Here is a tiny trained network, its code and every weight. The questions are about switching its units off for an input and a class, where a switched-off unit gives its printed mean instead of its output.

import numpy as np


def w(rows, s, z=0):
    codes = np.array(rows[::2]) - 128.0
    scale = np.full(codes.shape[1], s)
    scale[-1] = z or s
    return codes * scale


def norm(h):
    return h / np.sqrt((h * h).mean(-1, keepdims=True) + 1e-5)


def f(y):
    return np.maximum(y, 0)


def log_softmax(a):
    a = a - a.max(-1, keepdims=True)
    return a - np.log(np.exp(a).sum(-1, keepdims=True))


def net(x, mask):
    res = np.array(x, float).reshape(1, 6) / 4 @ E
    u = 0
    for l in range(2):
        y = f(norm(res) @ A[l][:, :-1].T + A[l][:, -1])
        res = res + np.where(mask[u : u + 4], y, B[l][:, -1]) @ B[l][:, :-1]
        u += 4
    return log_softmax(norm(res)[-1] @ U[:, :-1].T + U[:, -1])


A, B = {}, {}
E = w([
[34,123,193,114,125],'x0',
[55,48,70,90,63],'x1',
[190,168,191,136,103],'x2',
[100,159,179,1,99],'x3',
[157,121,163,134,234],'x4',
[154,35,156,90,175],'x5',
],0.0036)
A[0] = w([
[73,104,127,117,214,3],'0.n0',
[163,93,106,50,143,38],'0.n1',
[143,108,117,179,1,73],'0.n2',
[118,130,73,151,155,59],'0.n3',
],0.0094,0.0027)
B[0] = w([
[93,70,185,159,85,183],'0.n0',
[179,94,125,110,23,185],'0.n1',
[109,98,56,49,254,255],'0.n2',
[105,116,94,229,18,172],'0.n3',
],0.0095,0.0038)
A[1] = w([
[93,204,174,75,175,255],'1.n0',
[171,178,55,97,125,178],'1.n1',
[221,111,148,64,115,241],'1.n2',
[2,46,127,125,143,97],'1.n3',
],0.0051,0.00085)
B[1] = w([
[93,253,117,152,69,222],'1.n0',
[46,51,253,128,251,199],'1.n1',
[245,164,62,128,89,212],'1.n2',
[165,171,201,134,131,255],'1.n3',
],0.0051,0.0032)
U = w([
[150,94,49,249,149,88],'0',
[51,225,159,66,77,89],'1',
[226,64,105,29,34,141],'2',
[80,99,31,59,242,222],'3',
[235,222,162,164,193,185],'4',
[97,52,238,147,143,120],'5',
[87,92,104,197,69,3],'6',
],0.013,0.0044)

Each question gives the input, the list of numbers given to net, and the class t.
The units are the neurons (one row each of A and B). Each row of codes is followed by its name. A weight is (code - 128) times the scale printed after its matrix; where a second scale follows, it is the last column's (A, B and U).
mask holds one flag per neuron, layer by layer. A switched-off neuron (its flag False) gives its mean, the last column of its row in B, instead of its output. The means were averaged over made-up inputs and are rounded, as every weight is.
A unit's drop is (log p(t) with every unit on - log p(t) with that unit switched off) / (log p(t) with every unit on - log p(t) with every unit switched off).
The circuit of an input: a set's keep is (log p(t) with only the set's units on - log p(t) with every unit switched off) / (log p(t) with every unit on - log p(t) with every unit switched off). Starting from all 8 units, units are removed one at a time, each time the one whose removal leaves the highest keep (on an exact tie, the one counted first), for as long as the keep stays at least 0.8.
units of the circuit, in order: the units of the circuit, biggest drop first
most important unit: the unit with the biggest drop
top k neurons: the k neurons with the biggest drops, biggest first
top k neurons in layer l: the k neurons of layer l with the biggest drops, biggest first
drop when u is switched off: that unit's drop, to one decimal
input [2,4,-2,-3,4,0], class 6: top 2 neurons : 0.n3; 0.n2
input [-8,3,4,-2,7,3], class 2: top 2 neurons : 0.n1; 0.n2
input [2,-5,4,4,0,7], class 2: units of the circuit, in order : 0.n1; 1.n2
input [-7,-2,-8,0,4,1], class 0: units of the circuit, in order : 0.n3
input [-5,0,6,8,-5,-3], class 3: units of the circuit, in order : 0.n2; 1.n1
input [1,5,-7,0,0,0], class 6: top 3 neurons : 0.n2; 0.n3; 1.n1
input [4,-8,-8,7,8,-3], class 5: top 2 neurons : 0.n0; 1.n2
input [6,-8,-5,-4,-8,-7], class 3: top 2 neurons in layer 0 : 0.n2; 0.n0
input [-8,2,-8,2,8,-3], class 6: units of the circuit, in order : 0.n3; 0.n2
input [-6,-8,0,8,4,7], class 2: top 2 neurons in layer 0 : 0.n1; 0.n2
input [-4,-6,-4,-4,8,-8], class 0: top 3 neurons in layer 1 : 1.n3; 1.n0; 1.n2
input [0,-2,3,-6,-8,4], class 3: drop when 0.n2 is switched off : 0.2
input [8,-1,-3,-7,3,0], class 5: drop when 1.n2 is switched off : 0.1
input [-3,-1,-7,-1,-2,7], class 2: drop when 0.n3 is switched off : -0.1
input [0,-3,-8,1,-3,-1], class 6: most important unit : 0.n3
